Here is a tiny trained network, its code and every weight. The questions are about switching its units off for an input and a target symbol, where a switched-off unit gives its printed mean instead of its output.

import numpy as np


def w(rows, s, z=0):
    codes = np.array(rows[::2]) - 128.0
    scale = np.full(codes.shape[1], s)
    scale[-1] = z or s
    return codes * scale


def norm(h):
    return h / np.sqrt((h * h).mean(-1, keepdims=True) + 1e-5)


def f(y):
    return np.maximum(y, 0)


def softmax(a):
    e = np.exp(a - a.max(-1, keepdims=True))
    return e / e.sum(-1, keepdims=True)


def log_softmax(a):
    a = a - a.max(-1, keepdims=True)
    return a - np.log(np.exp(a).sum(-1, keepdims=True))


def net(x, mask):
    ids = ['αγεξστ'.index(c) for c in x.split()]
    T = len(ids)
    res = E[ids] + P[:T]
    u = 0
    for l in range(2):
        r = norm(res)
        for j in range(2):
            rows = slice(3 * j, 3 * j + 3)
            q, k, v = (r @ M[l][rows].T for M in (Q, K, V))
            z = softmax(np.where(np.tri(T) > 0, q @ k.T / 3**0.5, -1e9)) @ v
            o = O[l][rows]
            res = res + np.where(mask[u + j], z, o[:, -1]) @ o[:, :-1]
        u += 2
        y = f(norm(res) @ A[l][:, :-1].T + A[l][:, -1])
        res = res + np.where(mask[u : u + 12], y, B[l][:, -1]) @ B[l][:, :-1]
        u += 12
    return log_softmax(norm(res)[-1] @ U[:, :-1].T + U[:, -1])


Q, K, V, O, A, B = {}, {}, {}, {}, {}, {}
E = w([
[95,153,100,116,99,30,129,120],'α',
[137,59,34,124,164,116,92,236],'γ',
[137,138,135,254,107,135,154,140],'ε',
[175,50,215,75,74,107,105,139],'ξ',
[170,69,145,111,165,170,210,83],'σ',
[22,28,177,149,133,140,107,93],'τ',
],0.0042)
P = w([
[61,221,159,92,99,174,160,233],'0',
[120,141,146,115,101,112,200,165],'1',
[154,176,121,78,67,158,143,107],'2',
[116,184,110,98,72,158,167,120],'3',
[125,234,176,107,197,140,60,90],'4',
[168,87,102,158,133,58,170,87],'5',
[147,142,131,136,124,108,144,88],'6',
[112,163,96,105,75,107,232,166],'7',
[148,185,184,136,253,90,83,79],'8',
],0.0038)
Q[0] = w([
[173,203,148,175,148,129,104,116],'L0H1',
[121,114,112,97,199,115,83,140],'L0H1',
[86,73,177,159,185,86,123,106],'L0H1',
[142,128,153,158,186,106,68,75],'L0H2',
[144,85,151,175,236,31,118,118],'L0H2',
[161,194,185,115,254,144,44,137],'L0H2',
],0.008)
K[0] = w([
[91,52,120,103,134,127,174,130],'L0H1',
[134,119,148,190,78,82,162,117],'L0H1',
[212,126,76,141,129,92,141,104],'L0H1',
[172,32,53,155,50,90,235,163],'L0H2',
[184,52,83,140,27,109,144,58],'L0H2',
[130,1,124,192,152,4,201,128],'L0H2',
],0.0071)
V[0] = w([
[107,52,124,18,83,126,61,141],'L0H1',
[148,54,229,175,52,222,139,88],'L0H1',
[183,154,124,62,92,99,171,13],'L0H1',
[225,127,87,182,151,95,212,178],'L0H2',
[52,254,95,207,103,69,96,129],'L0H2',
[149,143,134,3,37,13,55,160],'L0H2',
],0.0035)
O[0] = w([
[110,146,157,46,152,24,123,134,193],'L0H1',
[216,34,121,137,167,125,169,134,166],'L0H1',
[108,99,164,180,96,128,150,224,3],'L0H1',
[106,135,19,106,15,166,174,164,40],'L0H2',
[159,173,105,152,158,182,2,98,148],'L0H2',
[135,188,140,188,188,181,190,158,146],'L0H2',
],0.0047,0.0018)
A[0] = w([
[147,211,153,182,193,125,135,135,66],'L0N1',
[90,78,57,114,19,93,202,184,8],'L0N2',
[25,120,158,223,65,123,181,163,135],'L0N3',
[145,108,69,185,156,104,200,57,154],'L0N4',
[158,84,223,104,160,240,152,105,128],'L0N5',
[75,94,135,122,114,99,49,140,119],'L0N6',
[168,134,101,38,130,120,193,28,90],'L0N7',
[139,184,158,238,106,123,106,141,155],'L0N8',
[196,146,218,62,18,88,34,182,74],'L0N9',
[70,111,162,91,109,199,169,120,75],'L0N10',
[117,184,102,181,254,133,13,113,62],'L0N11',
[149,75,60,86,174,106,59,216,55],'L0N12',
],0.0032,0.0018)
B[0] = w([
[241,144,153,159,61,162,144,136,183],'L0N1',
[129,125,253,164,65,207,71,159,184],'L0N2',
[162,184,142,155,213,146,85,210,232],'L0N3',
[101,227,98,131,127,90,76,137,227],'L0N4',
[87,96,95,214,107,107,228,114,249],'L0N5',
[129,154,53,173,124,153,106,111,211],'L0N6',
[106,250,120,117,127,54,135,131,215],'L0N7',
[160,82,187,77,83,103,30,110,193],'L0N8',
[39,149,75,127,17,72,132,210,179],'L0N9',
[66,129,130,145,181,35,66,133,182],'L0N10',
[196,82,134,153,26,160,126,56,250],'L0N11',
[142,60,120,118,180,76,55,88,203],'L0N12',
],0.003,0.0019)
Q[1] = w([
[104,139,81,39,195,158,25,140],'L1H1',
[119,70,104,3,184,103,129,203],'L1H1',
[45,66,219,127,151,109,132,76],'L1H1',
[120,175,185,100,57,70,104,72],'L1H2',
[164,152,122,184,162,177,137,115],'L1H2',
[76,191,243,155,85,193,198,147],'L1H2',
],0.0055)
K[1] = w([
[143,195,159,54,168,106,129,44],'L1H1',
[67,225,159,55,123,48,102,138],'L1H1',
[199,131,98,139,184,4,72,168],'L1H1',
[44,180,192,171,93,170,178,70],'L1H2',
[122,84,124,102,111,45,144,105],'L1H2',
[88,119,146,254,137,38,114,125],'L1H2',
],0.0055)
V[1] = w([
[143,210,167,94,99,158,208,37],'L1H1',
[3,135,112,147,105,207,152,77],'L1H1',
[189,48,58,103,173,208,169,114],'L1H1',
[109,218,242,172,79,122,114,137],'L1H2',
[72,149,136,181,174,150,151,180],'L1H2',
[143,209,111,81,82,91,157,69],'L1H2',
],0.0037)
O[1] = w([
[93,253,233,133,191,150,208,133,130],'L1H1',
[149,174,226,87,176,33,77,116,109],'L1H1',
[150,119,93,15,235,139,140,181,6],'L1H1',
[188,45,56,76,92,138,175,108,209],'L1H2',
[213,123,107,124,169,117,73,65,123],'L1H2',
[124,44,85,168,168,149,166,215,160],'L1H2',
],0.0035,0.0018)
A[1] = w([
[86,140,144,190,135,179,63,140,103],'L1N1',
[185,100,106,18,147,164,144,192,43],'L1N2',
[134,136,126,64,57,181,44,52,131],'L1N3',
[139,187,80,121,252,134,212,100,23],'L1N4',
[34,151,138,99,139,141,90,90,29],'L1N5',
[173,95,158,89,187,169,90,186,15],'L1N6',
[79,194,92,137,169,55,70,174,74],'L1N7',
[160,173,107,175,74,118,98,90,53],'L1N8',
[166,118,110,161,82,178,122,159,15],'L1N9',
[104,161,58,147,92,122,205,191,148],'L1N10',
[148,139,138,73,157,177,188,214,3],'L1N11',
[114,95,202,132,91,119,87,201,145],'L1N12',
],0.0034,0.0017)
B[1] = w([
[112,215,119,197,129,67,122,93,223],'L1N1',
[146,117,110,52,121,219,149,210,144],'L1N2',
[155,2,99,80,227,130,215,177,251],'L1N3',
[92,88,68,133,250,86,138,193,190],'L1N4',
[147,89,100,117,145,93,52,109,204],'L1N5',
[141,132,141,161,60,134,78,100,140],'L1N6',
[87,111,145,253,95,77,132,92,239],'L1N7',
[152,58,115,144,181,119,110,158,205],'L1N8',
[105,152,108,107,35,120,116,172,156],'L1N9',
[58,128,61,152,79,192,42,123,210],'L1N10',
[113,152,20,87,222,132,103,225,145],'L1N11',
[118,101,177,152,218,117,201,165,219],'L1N12',
],0.0031,0.0017)
U = w([
[41,253,109,156,59,79,95,94,106],'α',
[127,72,12,82,143,162,23,166,193],'γ',
[199,148,151,221,71,253,118,77,179],'ε',
[93,63,202,86,26,149,156,207,60],'ξ',
[106,141,122,139,215,169,231,184,2],'σ',
[132,59,205,126,178,65,99,7,228],'τ',
],0.0041,0.00083)

Each question gives the input, a string of symbols that net reads in full, and the target symbol t.
The units are the heads (3 rows each of Q, K, V and O) and the neurons (one row each of A and B). Each row of codes is followed by its name. A weight is (code - 128) times the scale printed after its matrix; where a second scale follows, it is the last column's (O, A, B and U).
mask holds one flag per unit, layer by layer, with each layer's heads first. A switched-off unit (its flag False) gives its mean, the last column of its rows in O or B, instead of its output. The means were averaged over made-up inputs and are rounded, as every weight is.
A unit's drop is (log p(t) with every unit on - log p(t) with that unit switched off) / (log p(t) with every unit on - log p(t) with every unit switched off).
The circuit of an input: a set's keep is (log p(t) with only the set's units on - log p(t) with every unit switched off) / (log p(t) with every unit on - log p(t) with every unit switched off). Starting from the 12 units with the biggest drops (on a tie, the unit counted first), units are removed one at a time, each time the one whose removal leaves the highest keep (on an exact tie, the one counted first), for as long as the keep stays at least 0.8.
units of the circuit, in order: the units of the circuit, biggest drop first
k most important neurons of layer l: the k neurons of layer l with the biggest drops, biggest first
heads that matter: for each layer, one digit per head in row order, 1 if its drop is at least 0.15 and else 0, layers parted by /
input γ ξ σ γ γ τ γ ξ, target α: units of the circuit, in order	[L0H1]
input τ ξ α γ α α σ, target σ: units of the circuit, in order	[L0H2; L1N4]
input ε α τ γ α τ τ γ, target ε: units of the circuit, in order	[L0H2; L0N11]
input τ τ γ ε ε γ σ, target γ: units of the circuit, in order	[L1H1; L0H1]
input ε τ τ α τ τ τ ε, target τ: heads that matter	01 / 00
input τ γ τ τ σ, target σ: heads that matter	11 / 00
input ξ τ τ γ, target σ: heads that matter	11 / 00
input τ α α τ τ α, target ε: units of the circuit, in order	[L0H2; L0N1; L0N11]
input σ τ α τ ε γ τ ε, target γ: heads that matter	01 / 00
input ε γ τ ξ ξ, target α: units of the circuit, in order	[L0H2; L0N7]
input ε σ ε, target γ: units of the circuit, in order	[L0H2; L1N3]
input α τ γ γ γ τ α τ, target α: 2 most important neurons of layer 0	[L0N3; L0N11]
input γ τ γ, target α: heads that matter	11 / 11
input α γ γ σ ε ε τ σ, target γ: units of the circuit, in order	[L0H2]
input σ τ γ γ ξ τ, target α: 3 most important neurons of layer 0	[L0N4; L0N3; L0N11]
input τ γ γ γ σ, target α: units of the circuit, in order	[L0H2; L0H1]
input α σ ξ γ ε τ τ α, target γ: units of the circuit, in order	[L0H2; L1N3]
input τ γ ε σ τ ε γ τ α, target γ: heads that matter	11 / 00
input γ σ τ σ γ τ γ γ, target α: 2 most important neurons of layer 1	[L1N3; L1N7]
input α γ γ, target ε: units of the circuit, in order	[L0H2]
input α σ τ γ γ σ ε τ ξ, target ξ: heads that matter	01 / 00
input α ξ ε τ, target ε: units of the circuit, in order	[L0H2; L0H1]
input γ τ τ τ τ σ τ γ σ, target ξ: heads that matter	11 / 00
input τ α α γ α, target ε: heads that matter	01 / 00
input γ γ τ τ τ σ ε α, target τ: heads that matter	01 / 00
